Here is a tiny trained network, its code and every weight. The questions are about switching its units off for an input and a target symbol, where a switched-off unit gives its printed mean instead of its output.

import numpy as np


def w(rows, s, z=0):
    codes = np.array(rows[::2]) - 128.0
    scale = np.full(codes.shape[1], s)
    scale[-1] = z or s
    return codes * scale


def f(y):
    return y / 2 * (1 + np.tanh(0.7978845608 * (y + 0.044715 * y**3)))


def softmax(a):
    e = np.exp(a - a.max(-1, keepdims=True))
    return e / e.sum(-1, keepdims=True)


def log_softmax(a):
    a = a - a.max(-1, keepdims=True)
    return a - np.log(np.exp(a).sum(-1, keepdims=True))


def net(x, mask):
    ids = ['ΞΩβγηθμπσφ'.index(c) for c in x.split()]
    T = len(ids)
    res = E[ids] + P[:T]
    u = 0
    for l in range(3):
        q, k, v = (res @ M[l].T for M in (Q, K, V))
        z = softmax(np.where(np.tri(T) > 0, q @ k.T / 3**0.5, -1e9)) @ v
        res = res + np.where(mask[u], z, O[l][:, -1]) @ O[l][:, :-1]
        u += 1
        y = f(res @ A[l][:, :-1].T + A[l][:, -1])
        res = res + np.where(mask[u : u + 4], y, B[l][:, -1]) @ B[l][:, :-1]
        u += 4
    return log_softmax(res[-1] @ U[:, :-1].T + U[:, -1])


Q, K, V, O, A, B = {}, {}, {}, {}, {}, {}
E = w([
[116,140,156,145,237,183,94,133],'Ξ',
[188,87,139,111,207,145,84,105],'Ω',
[194,103,169,140,105,141,151,161],'β',
[185,113,183,123,94,173,149,150],'γ',
[189,142,197,121,51,157,112,109],'η',
[84,133,168,124,184,79,82,60],'θ',
[159,172,89,186,184,137,156,190],'μ',
[67,254,216,94,168,132,81,156],'π',
[189,199,104,110,193,102,171,130],'σ',
[150,200,105,230,96,156,65,111],'φ',
],0.02)
P = w([
[124,147,160,181,133,167,247,91],'0',
[159,140,179,168,133,162,135,135],'1',
[168,134,165,164,134,161,113,152],'2',
[167,124,150,146,144,164,105,151],'3',
[169,118,140,139,142,153,87,161],'4',
[157,132,122,130,133,162,106,145],'5',
[164,120,117,119,130,133,81,160],'6',
[153,154,91,127,115,159,121,138],'7',
[156,134,89,104,114,125,82,154],'8',
[144,177,64,120,107,154,116,132],'9',
[139,150,67,83,107,127,99,138],'10',
[137,182,45,101,99,140,129,128],'11',
],0.014)
Q[0] = w([
[110,180,43,202,135,94,192,133],'L0H0',
[209,249,185,89,41,208,140,151],'L0H0',
[160,143,107,137,149,154,134,68],'L0H0',
],0.012)
K[0] = w([
[104,145,192,197,127,201,248,39],'L0H0',
[50,152,14,85,69,135,138,114],'L0H0',
[91,156,114,84,199,153,147,124],'L0H0',
],0.011)
V[0] = w([
[190,154,148,171,90,152,69,48],'L0H0',
[110,161,87,169,126,131,133,249],'L0H0',
[190,94,177,3,112,212,222,177],'L0H0',
],0.0077)
O[0] = w([
[103,135,114,137,167,133,185,8,254],'L0H0',
[124,152,187,188,135,90,153,158,93],'L0H0',
[87,161,128,84,101,186,148,101,150],'L0H0',
],0.012,0.0066)
A[0] = w([
[114,122,157,137,71,129,240,180,126],'L0N0',
[103,116,143,143,192,64,140,114,252],'L0N1',
[254,112,86,132,116,116,158,163,176],'L0N2',
[133,147,90,82,183,66,136,163,119],'L0N3',
],0.0079,0.0022)
B[0] = w([
[144,149,185,38,64,23,201,188,166],'L0N0',
[53,137,105,164,157,147,135,64,236],'L0N1',
[187,137,173,101,106,127,2,54,252],'L0N2',
[106,192,107,121,169,149,158,209,154],'L0N3',
],0.01,0.0035)
Q[1] = w([
[106,153,68,93,16,79,216,84],'L1H0',
[64,85,222,55,171,212,167,22],'L1H0',
[255,234,33,248,150,236,167,178],'L1H0',
],0.0048)
K[1] = w([
[163,137,160,93,53,106,151,87],'L1H0',
[73,135,129,79,93,138,40,83],'L1H0',
[69,106,93,123,109,142,254,131],'L1H0',
],0.008)
V[1] = w([
[3,230,90,128,221,215,9,49],'L1H0',
[25,158,93,141,84,4,207,153],'L1H0',
[134,119,207,122,56,226,174,125],'L1H0',
],0.0044)
O[1] = w([
[67,197,142,176,41,195,113,2,255],'L1H0',
[138,133,203,46,167,122,79,57,68],'L1H0',
[170,140,105,228,9,112,215,144,207],'L1H0',
],0.0069,0.0083)
A[1] = w([
[252,34,65,141,168,197,168,91,146],'L1N0',
[156,91,8,224,198,165,73,63,215],'L1N1',
[154,86,141,117,70,109,118,145,61],'L1N2',
[134,114,184,213,25,101,1,152,5],'L1N3',
],0.0061,0.0024)
B[1] = w([
[117,151,106,59,1,81,102,104,170],'L1N0',
[173,102,124,47,149,192,164,120,248],'L1N1',
[111,98,146,105,85,173,76,144,138],'L1N2',
[99,99,142,108,220,100,76,175,186],'L1N3',
],0.0097,0.014)
Q[2] = w([
[170,149,36,101,145,149,194,55],'L2H0',
[73,13,95,95,114,115,186,46],'L2H0',
[54,164,254,117,90,133,104,131],'L2H0',
],0.0068)
K[2] = w([
[72,37,140,102,116,136,168,121],'L2H0',
[172,12,168,176,101,121,44,68],'L2H0',
[160,218,2,154,190,115,80,135],'L2H0',
],0.0066)
V[2] = w([
[14,77,168,172,93,154,115,159],'L2H0',
[140,2,159,122,114,205,136,130],'L2H0',
[56,173,236,108,150,132,157,97],'L2H0',
],0.0073)
O[2] = w([
[179,225,111,155,134,132,84,116,40],'L2H0',
[252,154,140,128,108,135,150,166,153],'L2H0',
[85,140,133,158,75,90,121,156,250],'L2H0',
],0.014,0.013)
A[2] = w([
[170,178,74,190,135,116,107,189,23],'L2N0',
[73,158,177,102,78,116,78,83,3],'L2N1',
[157,83,166,134,158,57,108,151,146],'L2N2',
[178,141,130,255,88,152,162,140,200],'L2N3',
],0.009,0.0038)
B[2] = w([
[91,191,178,96,157,183,133,214,131],'L2N0',
[177,144,96,80,230,67,75,150,252],'L2N1',
[196,76,184,249,182,143,65,128,160],'L2N2',
[82,151,98,151,118,140,191,157,213],'L2N3',
],0.011,0.012)
U = w([
[86,178,187,127,138,212,122,171,110],'Ξ',
[160,116,47,130,190,143,162,176,146],'Ω',
[185,133,101,124,165,101,163,196,68],'β',
[127,148,131,82,130,120,157,210,28],'γ',
[101,153,115,142,38,74,130,101,238],'η',
[160,132,114,63,80,147,76,154,77],'θ',
[142,126,147,168,166,120,139,153,167],'μ',
[115,144,99,146,121,79,106,151,255],'π',
[47,98,161,61,125,139,131,176,107],'σ',
[149,134,153,182,176,75,168,2,104],'φ',
],0.0077,0.0029)

Each question gives the input, a string of symbols that net reads in full, and the target symbol t.
The units are the heads (3 rows each of Q, K, V and O) and the neurons (one row each of A and B). Each row of codes is followed by its name. A weight is (code - 128) times the scale printed after its matrix; where a second scale follows, it is the last column's (O, A, B and U).
mask holds one flag per unit, layer by layer, with each layer's heads first. A switched-off unit (its flag False) gives its mean, the last column of its rows in O or B, instead of its output. The means were averaged over made-up inputs and are rounded, as every weight is.
A unit's drop is (log p(t) with every unit on - log p(t) with that unit switched off) / (log p(t) with every unit on - log p(t) with every unit switched off).
The circuit of an input: a set's keep is (log p(t) with only the set's units on - log p(t) with every unit switched off) / (log p(t) with every unit on - log p(t) with every unit switched off). Starting from the 12 units with the biggest drops (on a tie, the unit counted first), units are removed one at a time, each time the one whose removal leaves the highest keep (on an exact tie, the one counted first), for as long as the keep stays at least 0.8.
units of the circuit, in order: the units of the circuit, biggest drop first
unit that matters most: the unit with the biggest drop
k most important neurons: the k neurons with the biggest drops, biggest first
k most important neurons of layer l: the k neurons of layer l with the biggest drops, biggest first
input Ω θ θ Ω θ η η Ω θ π γ, target π: unit that matters most : L0H0
input σ η η η η β γ, target η: units of the circuit, in order : [L1N1 L0H0 L1H0]
input θ γ θ η η θ, target Ω: units of the circuit, in order : [L0N2 L0H0 L1H0 L2H0]
input σ Ξ Ξ θ β σ Ω φ, target σ: units of the circuit, in order : [L0H0 L2H0 L0N0 L1H0]
input θ σ Ω θ θ β π θ η, target π: 3 most important neurons of layer 1 : [L1N3 L1N1 L1N0]
input σ η γ, target σ: units of the circuit, in order : [L2H0 L0H0 L0N0]
input φ η σ μ θ θ σ, target φ: units of the circuit, in order : [L0H0 L0N1]
input η η η η σ π φ β π, target φ: units of the circuit, in order : [L0H0 L0N1]
input β θ φ, target β: units of the circuit, in order : [L1H0 L2H0]
input β σ θ φ θ σ φ θ Ω σ, target β: units of the circuit, in order : [L1H0 L0N0 L2H0 L1N2]
input σ θ θ φ θ θ β β η β, target η: units of the circuit, in order : [L2N1 L1N3]
input η μ Ω η φ, target η: 2 most important neurons of layer 0 : [L0N0 L0N2]
input θ Ξ π, target π: units of the circuit, in order : [L2N1 L2H0 L1N1]
input Ω π φ π η π, target π: 3 most important neurons : [L2N1 L1N1 L0N3]
input η θ σ, target η: most important neuron of layer 2 : [L2N1]
input μ θ φ, target μ: 2 most important neurons : [L2N2 L0N0]
input σ η η θ η η, target θ: 2 most important neurons : [L1N0 L0N2]
input θ θ θ η η σ β, target σ: units of the circuit, in order : [L2H0 L0H0 L0N3 L1N1]
input η η σ Ω, target θ: 3 most important neurons : [L1N0 L1N1 L2N3]
input φ φ η η μ η θ θ η π η η, target π: 2 most important neurons : [L2N1 L1N1]
input Ξ π θ σ φ σ η φ, target Ξ: 2 most important neurons of layer 1 : [L1N1 L1N0]
input π η η Ξ Ξ σ η σ η σ, target π: 4 most important neurons : [L2N1 L0N0 L1N1 L0N2]
input η θ σ θ β θ φ σ η Ω γ μ, target η: most important neuron : [L1N0]
input β γ μ θ γ η φ Ξ σ, target β: 3 most important neurons of layer 0 : [L0N0 L0N1 L0N3]
input φ φ σ η σ η, target σ: 2 most important neurons : [L0N3 L0N2]
